In the rows, zero is written as 128.
Each row of numbers stands for one object and depends on some of the facts below. Use the named rows to name the rest.

There are 4 kinds of fact about the objects: sike, stasok, replezuk, skebil.
sike d <- baplir,beroris,bigrom,bitragrom,brirul,brude,brusko,dusto,gratrem,gumas,kodru,madribrol,meklun,pladra,plifloklem,plomam,tager,trokles,tudren,zadru,zapopel
sike b <- bavur,bobol,boske,brakodri,drupos,fimifen,flaskar,flestik,fomes,gruvufik,kibaze,klukle,koso,kuniki,pidogra,steke,stetra,stosam,trotror,zogigo,zokas
sike a <- bekor,brapak,bredis,bregral,brerul,butes,daboflas,dalo,dosen,drafle,dramur,duse,flinunel,flitrik,fluflil,gazum,grunogu,gupon,keka,klestega,klubrom,leflos,losus,nugu,pifotom,plimitrus,pliskazar,plufam,plute,poklam,rino,sader,sastal,sekliflus,skiter,skove,soples,stabam,suflimir,terefen,trudruk,truleskar,voguklom,vusagri,zire
sike e <- bepak,bibu,birubro,bodrul,bustol,dekofa,flage,flumem,fluvuvuk,lavel,plegus,plifer,plofol,pluran,soflok,staflun,telek,tremuzar,trenek,vela
sike c <- biskope,bofur,brikagan,doflin,dretra,dristin,flopon,flubri,gresak,grizas,klipok,maguk,nozasin,reni,riklir,seber,skerufin,stidom,toral,trumim,vetrin,vudun
sike f <- brokebal,dotuk,dretur,fifluk,fugi,gifes,grakla,gritri,kopim,kuvur,lifla,losen,maklotil,miza,mosu,nustum,paskitrer,plestarar,sizar,skifam,skiplir,stosteze,tridri,tudrum,zegagrem
[bavur,bekor,trumim] stasok terefen
[bekor,sekliflus,steke] stasok fimifen
[bepak,madribrol] stasok boske
[bepak] stasok fluvuvuk
[bigrom,nustum] stasok flestik
[bobol,zegagrem] stasok kibaze
[bodrul,brude,trokles] stasok stosam
[bofur,flumem,gumas] stasok tudrum
[boske] stasok dusto
[brakodri] stasok bekor
[brakodri] stasok nozasin
[brakodri,dretra,staflun] stasok skifam
[brerul] stasok gazum
[brerul,grakla,soflok] stasok paskitrer
[brikagan] stasok poklam
[brirul] stasok stosteze
[brirul] stasok zokas
[brude,gifes,toral] stasok brokebal
[brude,pluran] stasok voguklom
[brude,losen] stasok grizas
[brusko] stasok zire
[bustol,dalo] stasok tager
[daboflas,trudruk] stasok flumem
[dalo,vela] stasok kuvur
[dekofa,flumem] stasok brude
[doflin] stasok dekofa
[dosen,zegagrem] stasok butes
[dosen] stasok dristin
[dotuk,drafle] stasok plomam
[dramur,plimitrus] stasok vudun
[dramur,flestik,plimitrus] stasok trokles
[dretra] stasok lavel
[dusto,flitrik,terefen] stasok losen
[fimifen,pladra] stasok nustum
[flinunel,zadru] stasok stetra
[flinunel,plofol,zegagrem] stasok flitrik
[fluvuvuk,gruvufik] stasok flinunel
[fomes] stasok plufam
[grakla,maklotil] stasok beroris
[gritri] stasok toral
[gumas,pidogra] stasok baplir
[gupon] stasok bibu
[keka] stasok grunogu
[keka] stasok doflin
[kibaze] stasok lifla
[klipok,stosam,trotror] stasok kuniki
[kopim,miza,vusagri] stasok zapopel
[leflos,tridri] stasok madribrol
[leflos,skiter] stasok fluflil
[meklun] stasok tridri
[mosu,plufam] stasok truleskar
[nozasin] stasok flage
[nustum,skiter] stasok zadru
[paskitrer,tudren] stasok bigrom
[plifer] stasok pidogra
[pliskazar,skiter] stasok drafle
[plufam] stasok dalo
[plute,skiter] stasok plestarar
[poklam,terefen] stasok gritri
[riklir] stasok bavur
[rino] stasok vusagri
[rino] stasok dotuk
[sastal,skerufin] stasok bredis
[soples] stasok maguk
[steke] stasok pifotom
[stetra] stasok plimitrus
[stidom] stasok klipok
[suflimir] stasok pladra
[tager] stasok trotror
[tager,trotror] stasok stidom
[trenek] stasok kopim
[trenek] stasok daboflas
[trokles] stasok losus
[trokles] stasok bustol
[trudruk] stasok fugi
[trudruk] stasok steke
[zegagrem] stasok kodru
[zogigo] stasok drupos
replezuk stabam <- bavur,flubri
replezuk dramur <- bavur,brokebal
replezuk kopim <- bavur
replezuk klubrom <- bepak,plifer
replezuk brapak <- birubro,flaskar,fugi,klubrom,kopim,mosu,plegus,telek,terefen,toral,tremuzar
replezuk drupos <- biskope
replezuk tremuzar <- biskope
replezuk bavur <- biskope
replezuk tudren <- biskope
replezuk fifluk <- bitragrom,brapak,dalo,dosen,flubri,gifes,kopim,telek,tremuzar
replezuk sizar <- bregral
replezuk sader <- brerul
replezuk klukle <- daboflas
replezuk vudun <- dosen
replezuk skiplir <- drupos,grakla,klipok,sizar
replezuk toral <- fimifen
replezuk gresak <- fugi
replezuk fluvuvuk <- gazum,lifla,reni
replezuk flestik <- gifes,kuvur,stabam
replezuk trenek <- gifes,nozasin,riklir,stosam,stosteze,toral,vetrin
replezuk flubri <- grakla,lifla,riklir
replezuk vusagri <- gruvufik
replezuk birubro <- klipok,koso,trudruk
replezuk mosu <- koso,terefen
replezuk klestega <- kuvur,plegus
replezuk flaskar <- nustum
replezuk dalo <- sader
replezuk gratrem <- seber,sizar,terefen
replezuk koso <- tremuzar,vetrin
replezuk brerul <- trokles
replezuk gifes <- trudruk,vetrin
replezuk bregral <- vetrin
replezuk gazum <- vudun
replezuk grakla <- vusagri
skebil 62 <- baplir,bavur,biskope,bodrul,brakodri,daboflas,doflin,drupos,duse,fluvuvuk,grakla,gruvufik,kibaze,klubrom,klukle,koso,kuvur,leflos,losen,madribrol,maklotil,miza,plifloklem,plimitrus,sastal,sizar,skifam,skiter,stetra,tager,terefen,vetrin,zadru
skebil 167 <- bekor,bibu,birubro,boske,brikagan,butes,dalo,dekofa,dusto,fimifen,flopon,fluflil,fomes,gifes,gratrem,gresak,keka,lifla,nugu,pidogra,pladra,pliskazar,poklam,reni,sader,stosam,suflimir,toral,trokles,trudruk,trumim,vela,voguklom,vusagri,zegagrem,zire,zogigo
skebil 557 <- bepak,beroris,bigrom,bitragrom,brapak,brerul,brude,brusko,dotuk,dretra,dretur,fifluk,flestik,flitrik,flumem,grizas,gumas,gupon,klipok,kuniki,lavel,losus,maguk,meklun,mosu,nozasin,nustum,paskitrer,plegus,plifer,plofol,plufam,rino,seber,skerufin,skiplir,steke,stidom,stosteze,tremuzar,tridri,trotror,truleskar,tudren,vudun,zapopel,zokas

Named rows:
[195 115 126 115 123 148 154 134 201 140 133 151 141 199  61  86 133  96
 123  95  83 171 129  92 151  87 121 152 170 144 134 181  98  23 151 103
 107 139 117 138  75 144  81 120 216 163]: trokles
[140 105 143 129 134 129 138 101 195 126 123 115 160 143 108  87 152 126
 125 121  95 101 143 120 128 119 129 138 150 142 126 117 115  91 132 125
 151 138 126 150  95 162 154  88 169 160]: pladra
[112 136 137 161 135 120 169 102 132 127 108 121 175 130 137  92 135 109
 149 142 120  86 135 123 144 113 144 136 134 131 134 115 154  96 143 122
 105 138 115 126 104 153  86 135 173 179]: brikagan
[107 156 142 135 107 115 169 113 131 129 105 122 166 125 140  98 125 111
 148 118 116  75 145 117 144 111 144 131 125 125 151 113 135  93 149 111
 110 131 110 134  98 162  87 109 166 187]: dusto
[106 110 111 100  84 109 143 148  51 138 110 148  79 112 149 185  92 164
 168 159 119 121 158 128 133 154 106 142 103 124 133 154 107 119 163 124
 138 130  92 137 139 138  86 153 136  95]: flumem
[142  38 109 100 106 125 136 133  85 155 141 125  75 111 148 169 115 183
 151 159  94 136 157 127  81 158 109 141 145 125 113 158  76 117 106 163
 195 135 134 157 136 131 148 116 143  76]: tudren
[138  91 113  74  70 121 109 129  93 138 123 141  84 118 124 168 106 172
 146 139  97 148 153 129 109 163 104 155 126 136 103 160  74 110 137 123
 169 125 116 163 130 128 145 151 111  81]: stidom
[127 115  94 123 119 111  95 133  57 168 156 128  68 112 150 155 129 132
 135 158 132 148 112 119 108 196 130 109 145 137 100 134  90 109 129 135
 150 147 110 139 149 127 132 155 109  59]: dotuk
[115 136  95 106 107 111  86 154  69 159 137 131  37 103 121 160 126 149
 128 154 134 135 135 110 139 154 116 115 117 150 120 132  92 143 147 127
 147 148 113 118 149 125 124 165 114  40]: zokas
[128  95 100 135 127 107 112 157  56 169 136 130  64 119 142 178 133 132
 148 172 130 144 120 128 116 182 122 114 132 140 116 141 112 115 144 138
 153 148  94 125 149 126 123 139 127  62]: brusko
[116 130  98 109  82 111 137 126  36 160 130 138  93 110 173 167  93 152
 164 150 125 131 136 123 104 182 123 138 122 124 108 150 107  90 136 121
 137 132  99 152 132 136  93 153 113 103]: tridri
[150  84 148 122 139 156 148 124 184  96 129 134 168 144 116 130 132 135
 116 112 112 152 131 147 103 109 114 150 129 115 131 150 131 145  94 146
 139 114 161 140 133 110 164 121 116 151]: plimitrus
[135 145 126 166 169 130 122 133 135 150 157 118 150 138 156 123 137  92
 107 121 153 140  90 133 109 144 145 104 146 116 130 100 154 126 100 138
 118 121 149 125 138 124 135 101 122 144]: miza
[107 155 141 126 119 128 161 143 125 110 117 134 149 124 161 141  99 149
 131 113 135 115 144 130 120  90 123 139 104 106 152 128 163 152 127 121
 100 107 157 120 124 126  97 110 139 164]: bavur
[132 134 144 131 155 145 139 130 137 108 142 104 137 131 128 113 136 110
 111 118 146 112 116 122 127  98 147 121 124 109 122 110 142 176  91 153
 120 130 166 104 150 101 134 119 109 134]: klestega
[139 150 153 114 145 161  62  90 197  87 136 134 158 136 113 134 111 111
 102 100 122 137 122 155 159 109 127 137 111 128 136 156 123 143 157 165
 152  99 167 128 142 105 144 122 134 150]: gazum
[128 164 147 108 117 140 140 127 140  93 125 131 147 130 128 124 114 124
 122 101 139 120 128 128 140  91 135 137 106 110 136 122 141 154 126 128
 107 105 152 117 129 108 125 128 111 170]: grunogu
[123 188 133 119 100 131 148 118 124 131 137 132 172 134 173 120  93 124
 126  95 134 115 126 130 117 122 142 134 116 103 139 120 151 116 114 104
  99  97 150 140 108 129  98 100 121 198]: gritri

Name these rows:
No name comes twice in this set of rows, the named rows included.
[112 144 131 151 116 121 178  88 126 136 116 117 186 126 160  83 133 113
 144 130 121  84 135 124 131 121 148 134 140 121 132 112 155  79 131 117
 109 136 119 148  92 166  85 122 169 192]  gifes
[108 157 138 139 109 117 168 101 131 121 100 115 168 129 132  85 132 116
 148 125 121  81 147 116 144 104 142 141 118 132 139 109 146 102 139 110
 105 136 107 135  91 158  97 130 159 180]  toral
[128 119 139 158 170 133 145 156 159 114 129 132 149 141 131 144 134 118
 114 119 138 136 115 139 131 108 127 112 120 116 154 122 163 147 135 134
 121 119 145 111 133 126 133  92 142 146]  staflun
[133 142 142 137 151 133 134 141 147 112 133 122 139 137 114 119 149 114
 112 115 154 140 105 128 125 115 130 118 128 121 127 101 155 171 102 118
  98 126 135 103 144 105 150 134  84 132]  klubrom
[112 151 143 128 126 124 160  93 126 103  97 121 164 127 119  79 136 117
 143 134 122  80 149 117 160  95 139 141 116 130 131 126 141 113 139 120
 103 141 122 121 115 147  90 150 153 174]  poklam
[125 135 143 154 149 131 157 140 124 117 126 130 166 140 155 129 112 120
 129 117 144 126 118 137 123 117 133 124 125 111 138 127 159 138 118 130
 100 109 145 120 123 113 113 107 135 173]  bofur
[118 121 143 150 145 136 147 134 175 103 110 150 175 131 141 158 109 140
 125 118 124 148 128 158 113 118 103 136 109 123 154 144 170 133 141 115
 117  92 132 126 117 136 135 116 129 158]  gruvufik
[120 133 133 147 155 123 131 120 165 126 121 108 131 124 101  84 169 109
 118 136 125  90 130 108 153 105 147 111 135 148 140  87 143 129 152 124
 122 156 117 103 113 160 128 119 161 125]  birubro
[132 178 140 125 139 130 100 149 162 137 151 114 119 138 127 115 133 104
 103 101 145 127 101 120 136 120 146  98 126 127 141  87 136 151 131 127
 119 118 150 110 131 115 143  86 108 139]  plomam
[117 162 132 135 144 121 113 122 168 129 127 111 117 126  94  81 160 102
 114 122 126  90 127 105 165 102 148 113 137 150 137  84 127 134 165 127
 118 155 121  98 120 160 127 116 160 128]  bibu
[136 166 138 114 105 132 136 122 155 131 144 129 166 140 148 111 121 127
 112  90 133 139 113 126  99 132 131 126 123 117 129 105 139 127 106 103
 107 106 140 141 103 128 146 106  94 174]  fugi
[127 156 139 132 143 134 114 100 153 122 122 103 129 128  87  68 166  96
 118 123 135  95 126 111 175 106 155 122 133 149 117 105 120 138 137 134
 113 160 122 108 122 134 135 153 131 128]  zire

The same objects again, as new rows of numbers:
Some objects and their rows:
[136 139  99 148 125 109 143 100 154 130 140 109 134 153 153 124 133 118
 100 135 135 160 126  96 131 124 117 115 115 111 136 138 125 131 139 140
 125 106 132 127 108 145 135 106 132 137 111 111 127  99 120 131 144]: pliskazar
[123  71  94 121 113 123 132 113  99 170 117 147 126 129  29 116 139 114
 134 141 147 104 129 140 127 178 118 181 150 168 106 123 125 121 104 102
 130 126 108 131 121 138 109 150 134 143 100 111 131 210 112 129 102]: fifluk
[129  80 111 134 108  98 129 138 103 111 103 116 141 129 139 128 137 124
 133 135 134 131 124 127 144 140 104  83 158 142 101 102 125 136 113 109
 116 110 120 132 130 138 114 112 145 150 134 128 127 122 117 125 127]: bregral
[114 115  94 138 129 106 118 122 128 131 140 163 137 105 102 129 111 141
 143 124 104  97 150  99 124 122 119 174  93 107 113 113 129 120 112 127
 148 116 107 128 126 156 134 117 150 128 115 117 132 157 156 128 111]: plofol
[157 110 120 165 114 119 126  98 138 175 140  93 143 145 102 111 169 106
 139 135 156 152  66 141 145 142 124 156 177 120 132 141 117 133 153 130
  95 107 138 123 136 122 126  99 131 148 119 118 133 115 122 121 127]: reni
[132 140 106 113 121 142 119 116 130 122 124 112 149 117 139 133 130 134
 102 133 136 117  94 136 121 147 129 113 194 153 122 122 142 131  99 121
  97 127 123 133 140 138 118 135 128 134 120 119 136 154 124 132 119]: kopim
[140 132 110 180 128 117 134 101 154 139 118 132 142 146 125 119 118 147
 111 133 144 138  92 128 140 107 150 104 150 131 149 125 149 137 127 121
 161 135 131 132 159 108 117 142 148 127  93 127 117  80 142 144 131]: bavur
[146  64 127 155 126 118 155 119 139  49  88 104 128 149  85 121 156 109
 111 153 161 163 108 117 144 140 120  85 144 138 121 130 110 129 147 118
 141  99 116 136 126 135 116 110 144 138  91 110 121 120  93 122 145]: gratrem
[138 145 127 152 120 102 143 105 161 148 129 117 139 166 190 120 119 120
  91 137 127 153 128 103 128 116 114 109 138 126 138 131 129 123 128 131
 144 120 133 122 106 143 131 135 137 144 129 130 116 117 142 139 135]: skiter
[130 138  85 123 124 139 117 121 125 175 134 167 144 114  89 128 124 130
 125 128 121  99 148 117 118 134 113 170 135 144 106 114 121 118 111 126
 115 121 111 127 101 158 132 130 131 139 136 116 145 173 145 124 110]: dotuk
[131 114 100 147 120  97 132  92 144 117 103  86 134 146 162 134 145 122
 117 137 156 160  99 107 140 131 125  78 180 134 137 114 135 130 135 140
 127 116 130 135 118 150 124 110 130 123 114 108 125 104 111 122 148]: vusagri
[123 131 104 128 118 110 127 122 136 156 144 124 137 127 168 130 118 131
 107 121 111 134 136  95 122 132 106 116 128 126 115 128 135 128 102 127
 125 108 125 127 114 146 132 119 136 147 133 121 131 133 139 129 123]: drafle
[114  89 113 121 113  98 129 121  98  47 122 124 141  85  96 126 131 122
 164 137 125  86 124 141 140 140 126 162 146 116 110  97 115 124 122 110
 114 122 109 125 150 143 115 105 150 127 110 130 111 164 132 129 103]: tremuzar
[156 113 160 161 122 132 156 127 160  95 129 126 140 151 134 111 131 109
 100 146 130 151 121 127 138 118 112 122 125 126 123 142 108 123 146 117
 140 107 125 120 126 129 126 123 148 158 121 143 114 122 138 133 125]: plifloklem
[126  99 136 125 113 104 130 132 115  36 131 102 148  96 148 125 134 124
 136 139 124 111  95 140 138 137 125 127 152 107 119 119 121 137 118 109
 103 112 121 125 165 125 116 101 152 139 107 132 112 133 124 135 110]: telek
[138 114 140 146 109  99 155 107 128  98 115 103 134 162 153 114 131 107
 103 148 147 143 110 136 142 140 123  99 157 136 133 125 125 134 133 109
 135 125 132 124 136 121 109 136 142 147 105 135 101 117 116 149 129]: klubrom
[147 121  84 189 142 138 143 115 166 167 153 157 128 159  69 118 135 142
 106 128 134 149 120 101 135 103 137 125  71  95 132 146 137 143 149 136
 155 105 125 140 144 115 131 107 147 135  75 107 140  67 132 134 141]: dusto
[114 147 112 139 121 107 154  93 134  99 141  89 123 146 138 131 144 118
 105 143 149 150  93 124 141 143 136  96 154  97 139 140 137 134 130 138
 120 116 139 128 123 136 116 122 127 122  95  96 120  95 109 133 132]: dalo

Rows to name:
No name comes twice in this set of rows, the named rows included.
[129 142  96 131 119 135 118 121 124 141 133 124 147 121 133 132 132 140
 115 125 131 112  97 138 132 135 127 109 176 130 120 116 143 137 105 123
 101 126 128 134 150 130 116 125 134 135 119 119 136 122 134 131 117]  riklir
[131 141  87 111 123 142 110 109 140 162 125 149 149 107 121 134 118 128
 119 128 122 103 148 111 110 139 110 169 155 157 114 111 122 110 107 131
 106 127 109 127  99 168 137 129 125 131 143 119 144 193 144 122 115]  paskitrer
[157 136  76 173 135 126 131 112 156 195 144 141 140 169 103 118 139 132
  94 132 145 149 119 102 126 115 128 125 104 118 140 140 133 139 146 135
 128 114 128 136 128 126 133 111 136 139  95 109 144  88 121 137 146]  trumim
[125 134  87 138 122 111 120 121 143 179 144 136 136 138 161 131 111 141
 106 117 112 133 138  88 120 123 111 122 115 126 120 122 143 135 100 127
 133 114 124 132 126 139 133 119 137 144 124 122 135 121 144 132 126]  flinunel
[131  96 122 123 113 110 140 128 116  49 121 104 140 105 107 120 130 124
 125 141 129 124 109 140 135 145 122 125 153 136 117 131 117 138 105 102
 109 110 119 127 149 117 114 119 145 143 112 127 119 132 121 130 112]  flaskar
[151 145  98 154 133 128 140 107 151 153 140 124 140 157 116 122 142 121
  95 138 138 153 116 109 127 125 121 126 122 120 137 142 121 131 141 139
 117 108 129 129 112 138 133 111 131 140 112 105 139 100 117 132 143]  brikagan
[116 141  82 118 116 135 120 109 113 123 127 147 143 100  99 134 125 131
 136 128 127  88 131 144 131 140 127 146 167 138 111  99 131 123 107 122
 104 135 116 130 132 148 116 128 130 125 121 118 136 153 137 128 107]  nozasin
[119  84 111 123 106  97 141 126 109 122 133 109 127 135 115 119 131 117
 116 133 135 132 124 120 131 160 110 122 138 137 114 127 131 136 103 104
 121 114 122 130 137 126 112 125 139 152 104 124 118 152 113 135 114]  klestega
[147 160 135 154 129 131 144 120 154 166 132 138 146 170 160 121 125 123
  84 141 131 149 117 124 128 120 119 115 138 127 131 137 127 123 131 132
 142 123 131 122 105 142 129 145 137 147 131 120 128 116 138 141 133]  doflin
[148 122 141 159 114 104 152 121 141 145 134 119 141 167 158 110 127 106
 101 142 130 153 130 121 139 122 107 122 119 122 128 132 112 128 142 116
 133 112 131 119 115 129 125 121 144 160 128 140 112 111 131 140 130]  duse
[169 131 141 157 122 131 144 128 146 163 127 139 154 168 126 108 140 109
  93 146 138 146 114 139 133 126 112 137 136 137 129 137 110 126 147 116
 121 116 127 119 114 130 126 132 142 163 132 136 126 129 128 141 131]  skifam

Now the same objects, written a new way:
Some rows with their names:
[ 90 118 102 114 116 163 121 128 161 107 109  91 111 116 143 118 136 122
 157 135 151 164 124  94 137 122 166 136 122 157 126 143 123 160 111 126
 169 156 127]: klubrom
[ 93 100 108 106 110 142 131 146 112 105 105 110 146 114 111 116 135 123
 149 114 153 160 129  93 138 128 153 136 124 184 129 123 133 137  96 124
 149 171 125]: kopim
[ 95 101 108 106 111 144 130 129 114 110 107 107 118 119 110 116 139 123
 148 112 156 160 126  93 142 139 153 139 135 172 130 115 135 136  96 125
 150 169 124]: riklir
[ 94 146 124 106 111 143 139 157 109 113 106  97 139 118 111 116 135 117
 146 111 144 162 132  93 137 141 153 136 123 186 124 117 136 133  95 125
 143 157 125]: bepak
[100 101 105 105 110 142 125 152 111 114 108  88 134 118 109 116 137 116
 146 111 144 157 125  93 137 133 153 137 141 154 134 114 138 133  94 123
 146 162 123]: nozasin
[ 97 104 103 107 111 147 120 127 110 115 104 109 119 120 110 129 141 117
 148 113 164 143 128 113 145 168 154 145 133 137 121 116 137 135  97 123
 145 156 150]: flitrik
[109 107 112 114 111 143 120 187 108 106 117  87 124 114 108 117 135 117
 171 156 146 142 116 115 137 142 159 140 151 134 131 119 124 134  95 136
 146 156 123]: losus
[ 94 103 106 105 115 142 152 136 109 105 108 121 168 120 115 117 138 123
 147 128 149 144 118 117 138 135 153 146 135 137 122 126 129 135  96 122
 144 156 125]: drafle
[ 92 223 102 121 112 144 124 128 109 121 105  91 142 121 133 116 135 117
 176 112 144 148 119 132 137 125 153 136 120 166 122 132 124 134 106 140
 145 156 123]: vela
[ 89 140 120 107 115 148 149 150 111 107 109 125 162 122 108 117 134 129
 147 113 146 146 132  95 138 126 156 137 120 157 126 144 128 134  95 125
 158 155 149]: trenek
[ 88 115 102 109 116 143 127 129 136 105 106 127 153 116 165 116 138 121
 144 127 148 150 118 116 139 123 153 136 121 152 122 137 124 153  97 130
 143 166 124]: maklotil
[ 93 104 116 106 115 143 158 147 109 120 119  96 152 127 110 117 138 118
 157 111 142 143 120 109 138 142 153 138 151 137 122 118 132 134  95 122
 142 156 130]: brusko
[ 90 104 102 126 124 165 120 128 154 105 106 102 114 118 147 117 137 133
 179 154 145 147 116 118 136 125 162 136 126 149 122 144 124 160  97 146
 152 155 125]: klukle
[111 109 106 116 111 145 123 164 112 105 123  87 110 115 109 127 138 119
 184 132 148 142 116 109 137 154 154 140 158 136 133 119 124 134  95 124
 152 155 124]: grizas
[100 110 115 111 115 150 122 164 112 107 109  94 119 115 112 117 136 127
 155 168 158 143 116 116 137 144 157 146 146 132 128 128 123 139  95 132
 152 155 123]: bredis
[ 95 170 101 139 114 158 122 133 115 107 108  87 110 115 123 118 135 117
 206 129 144 146 116 132 137 127 168 137 124 160 122 136 123 140 113 161
 144 156 127]: bibu
[115 105 106 116 111 145 122 189 109 105 121  85 120 114 109 118 135 117
 168 160 149 141 116 117 137 142 156 140 150 135 131 123 124 132  95 132
 146 155 124]: dretur
[ 90 120 103 109 120 143 162 128 125 104 105 119 179 117 163 118 140 121
 146 126 144 159 119 124 137 123 154 140 123 144 122 133 124 166 101 144
 143 157 125]: plimitrus

Which object is each row?
No name comes twice in this set of rows, the named rows included.
[ 90 145 101 106 113 144 133 127 139 106 108 117 129 117 166 118 135 116
 147 111 160 169 125 104 143 123 153 137 121 202 121 124 125 167  95 124
 144 172 124]  grakla
[ 89 148 120 107 113 142 186 131 109 106 106 131 154 143 201 119 135 126
 162 114 144 160 116 102 137 129 155 137 131 138 122 135 124 154 100 121
 151 156 125]  tager
[ 90 148 102 108 117 144 147 130 143 106 107 127 114 125 151 116 137 117
 146 115 157 173 124 104 147 122 153 135 119 212 121 119 125 161  95 123
 144 163 125]  gruvufik
[ 90 125 105 122 117 164 123 126 164 107 106  94 108 118 133 117 135 127
 163 126 149 176 121  94 138 124 166 136 122 199 125 138 123 164 100 126
 164 157 127]  koso
[ 98 246 110 117 112 143 126 130 110 109 107  87 124 134 179 117 135 117
 179 115 142 178 116  95 137 124 155 139 122 192 121 121 123 135 112 123
 144 165 125]  stosam
[ 96 106 111 109 113 144 123 171 125 105 106  89 109 115 112 115 135 131
 155 114 156 147 118  93 138 131 162 136 146 151 142 122 125 149  95 125
 172 156 125]  flubri
[119 104 134 116 111 143 121 161 110 105 117  86 120 122 120 121 135 122
 195 138 143 145 117 106 137 150 153 136 154 137 129 119 123 134  95 124
 154 156 125]  kuniki
[116 122 135 106 111 144 150 128 112 105 110 100 163 136 148 117 135 119
 169 112 144 149 117 103 138 146 155 137 143 136 122 118 124 133  95 124
 146 159 144]  trotror
[ 89 189 102 122 125 144 151 127 110 140 108  88 164 127 115 116 143 115
 168 115 141 153 126 137 136 123 156 136 127 141 122 129 135 145 115 154
 145 157 123]  pladra
[106 116 128 106 112 144 140 131 112 106 118  89 138 139 152 120 135 117
 153 116 142 174 117  94 137 144 155 136 142 151 140 113 123 133  96 125
 153 171 127]  klipok
[ 90 121 102 109 131 142 181 128 128 117 109 128 162 126 137 117 145 126
 146 112 143 157 123 119 144 124 154 137 125 141 123 135 126 162 100 134
 143 155 126]  zadru
[ 89 222 102 121 115 143 124 131 127 140 106  87 142 116 109 118 139 117
 146 114 143 176 138 105 137 124 159 137 120 219 122 122 145 143 113 135
 146 156 127]  fimifen

